Below are the code and all the weights of a small trained network. Each question names an input and a target symbol and asks about switching units off, where a switched-off unit gives its printed mean instead of its output.

import numpy as np


def w(rows, s, z=0):
    codes = np.array(rows[::2]) - 128.0
    scale = np.full(codes.shape[1], s)
    scale[-1] = z or s
    return codes * scale


def norm(h):
    return h / np.sqrt((h * h).mean(-1, keepdims=True) + 1e-5)


def f(y):
    return y / 2 * (1 + np.tanh(0.7978845608 * (y + 0.044715 * y**3)))


def softmax(a):
    e = np.exp(a - a.max(-1, keepdims=True))
    return e / e.sum(-1, keepdims=True)


def log_softmax(a):
    a = a - a.max(-1, keepdims=True)
    return a - np.log(np.exp(a).sum(-1, keepdims=True))


def net(x, mask):
    ids = ['αγζμστ'.index(c) for c in x.split()]
    T = len(ids)
    res = E[ids] + P[:T]
    r = norm(res)
    for j in range(2):
        rows = slice(2 * j, 2 * j + 2)
        q, k, v = (r @ M[0][rows].T for M in (Q, K, V))
        z = softmax(np.where(np.tri(T) > 0, q @ k.T / 2**0.5, -1e9)) @ v
        o = O[0][rows]
        res = res + np.where(mask[j], z, o[:, -1]) @ o[:, :-1]
    y = f(norm(res) @ A[0][:, :-1].T + A[0][:, -1])
    res = res + np.where(mask[2:18], y, B[0][:, -1]) @ B[0][:, :-1]
    return log_softmax(norm(res)[-1] @ U[:, :-1].T + U[:, -1])


Q, K, V, O, A, B = {}, {}, {}, {}, {}, {}
E = w([
[84,193,158,177],'α',
[94,192,166,190],'γ',
[43,197,109,138],'ζ',
[97,207,137,146],'μ',
[113,183,191,241],'σ',
[62,2,241,58],'τ',
],0.013)
P = w([
[213,66,97,2],'0',
[34,108,88,156],'1',
[47,123,110,164],'2',
[92,135,138,191],'3',
[78,160,166,174],'4',
[71,165,185,170],'5',
[94,166,210,165],'6',
[52,176,231,164],'7',
[28,169,240,161],'8',
],0.0063)
Q[0] = w([
[169,134,32,68],'head 0',
[188,136,36,171],'head 0',
[217,110,41,174],'head 1',
[110,78,253,129],'head 1',
],0.0074)
K[0] = w([
[100,133,46,138],'head 0',
[11,8,59,214],'head 0',
[67,101,71,228],'head 1',
[142,197,122,80],'head 1',
],0.011)
V[0] = w([
[174,211,110,136],'head 0',
[83,142,146,4],'head 0',
[166,104,209,143],'head 1',
[105,152,86,121],'head 1',
],0.015)
O[0] = w([
[255,198,75,146,113],'head 0',
[200,107,251,101,254],'head 0',
[200,61,152,212,149],'head 1',
[87,201,101,105,124],'head 1',
],0.012,0.0084)
A[0] = w([
[136,174,57,133,108],'neuron 0',
[81,184,147,206,214],'neuron 1',
[129,248,141,182,79],'neuron 2',
[108,158,158,83,145],'neuron 3',
[169,100,176,133,89],'neuron 4',
[165,42,91,197,175],'neuron 5',
[157,103,124,56,188],'neuron 6',
[210,63,144,155,155],'neuron 7',
[75,122,155,108,152],'neuron 8',
[130,165,118,127,144],'neuron 9',
[80,123,36,193,224],'neuron 10',
[144,193,68,126,75],'neuron 11',
[149,188,24,86,131],'neuron 12',
[199,117,75,181,253],'neuron 13',
[217,172,163,139,115],'neuron 14',
[119,38,46,164,215],'neuron 15',
],0.013,0.0042)
B[0] = w([
[158,156,187,148,132],'neuron 0',
[150,128,176,131,253],'neuron 1',
[149,95,170,146,224],'neuron 2',
[136,87,143,85,190],'neuron 3',
[163,67,59,133,208],'neuron 4',
[10,137,99,137,171],'neuron 5',
[85,126,90,135,164],'neuron 6',
[60,85,56,156,211],'neuron 7',
[90,135,127,28,204],'neuron 8',
[138,96,128,175,138],'neuron 9',
[55,148,217,129,147],'neuron 10',
[140,159,143,167,139],'neuron 11',
[212,188,120,149,141],'neuron 12',
[55,171,106,133,166],'neuron 13',
[92,60,123,123,232],'neuron 14',
[36,152,219,149,146],'neuron 15',
],0.011,0.0064)
U = w([
[239,50,112,190,16],'α',
[92,137,61,249,164],'γ',
[97,240,191,41,210],'ζ',
[231,152,172,87,143],'μ',
[6,221,155,194,4],'σ',
[6,33,190,124,226],'τ',
],0.011,0.0021)

Each question gives the input, a string of symbols that net reads in full, and the target symbol t.
The units are the heads (2 rows each of Q, K, V and O) and the neurons (one row each of A and B). Each row of codes is followed by its name. A weight is (code - 128) times the scale printed after its matrix; where a second scale follows, it is the last column's (O, A, B and U).
mask holds one flag per unit, heads first, then neurons. A switched-off unit (its flag False) gives its mean, the last column of its rows in O or B, instead of its output. The means were averaged over made-up inputs and are rounded, as every weight is.
A unit's drop is (log p(t) with every unit on - log p(t) with that unit switched off) / (log p(t) with every unit on - log p(t) with every unit switched off).
The circuit of an input: a set's keep is (log p(t) with only the set's units on - log p(t) with every unit switched off) / (log p(t) with every unit on - log p(t) with every unit switched off). Starting from the 12 units with the biggest drops (on a tie, the unit counted first), units are removed one at a time, each time the one whose removal leaves the highest keep (on an exact tie, the one counted first), for as long as the keep stays at least 0.8.
circuit, biggest first: the units of the circuit, biggest drop first
most important unit: the unit with the biggest drop
top k neurons: the k neurons with the biggest drops, biggest first
which heads matter: for each layer, one digit per head in row order, 1 if its drop is at least 0.15 and else 0, layers parted by /
drop when u is switched off: that unit's drop, to one decimal
input σ σ τ τ τ ζ α α, target σ: circuit, biggest first => (head 0)
input γ μ τ γ τ γ τ α α, target γ: which heads matter => 11
input μ σ ζ τ τ σ α, target μ: circuit, biggest first => (head 0; neuron 5)
input α α ζ τ μ, target α: which heads matter => 10
input τ ζ γ μ, target μ: which heads matter => 10
input ζ τ ζ, target ζ: which heads matter => 01
input σ α τ γ ζ μ μ, target σ: which heads matter => 10
input γ σ ζ α, target σ: circuit, biggest first => (head 0; neuron 13)
input σ α ζ, target σ: which heads matter => 10
input α τ γ τ α γ τ τ, target α: circuit, biggest first => (head 0; neuron 4)
input α τ τ τ μ α σ, target α: which heads matter => 00
input γ ζ τ τ τ, target γ: which heads matter => 10
input γ γ α τ τ γ α α μ, target γ: which heads matter => 11
input α τ ζ ζ μ μ, target μ: most important unit => head 1
input γ ζ σ, target γ: which heads matter => 10
input ζ τ τ τ γ γ τ ζ, target ζ: which heads matter => 10
input σ α τ α τ α τ, target σ: which heads matter => 10
input γ τ ζ τ α σ σ, target γ: which heads matter => 11
input μ σ ζ σ, target σ: top 2 neurons => (neuron 10; neuron 13)
input σ σ γ τ α τ τ ζ, target σ: most important unit => head 0
input σ γ τ ζ α τ μ, target σ: drop when head 1 is switched off => 0.3
input ζ γ τ τ γ, target ζ: drop when neuron 1 is switched off => 0.0
input ζ τ τ τ ζ σ μ ζ σ, target ζ: drop when head 0 is switched off => 0.1
input α α μ σ ζ τ σ μ α, target α: drop when neuron 8 is switched off => 0.1
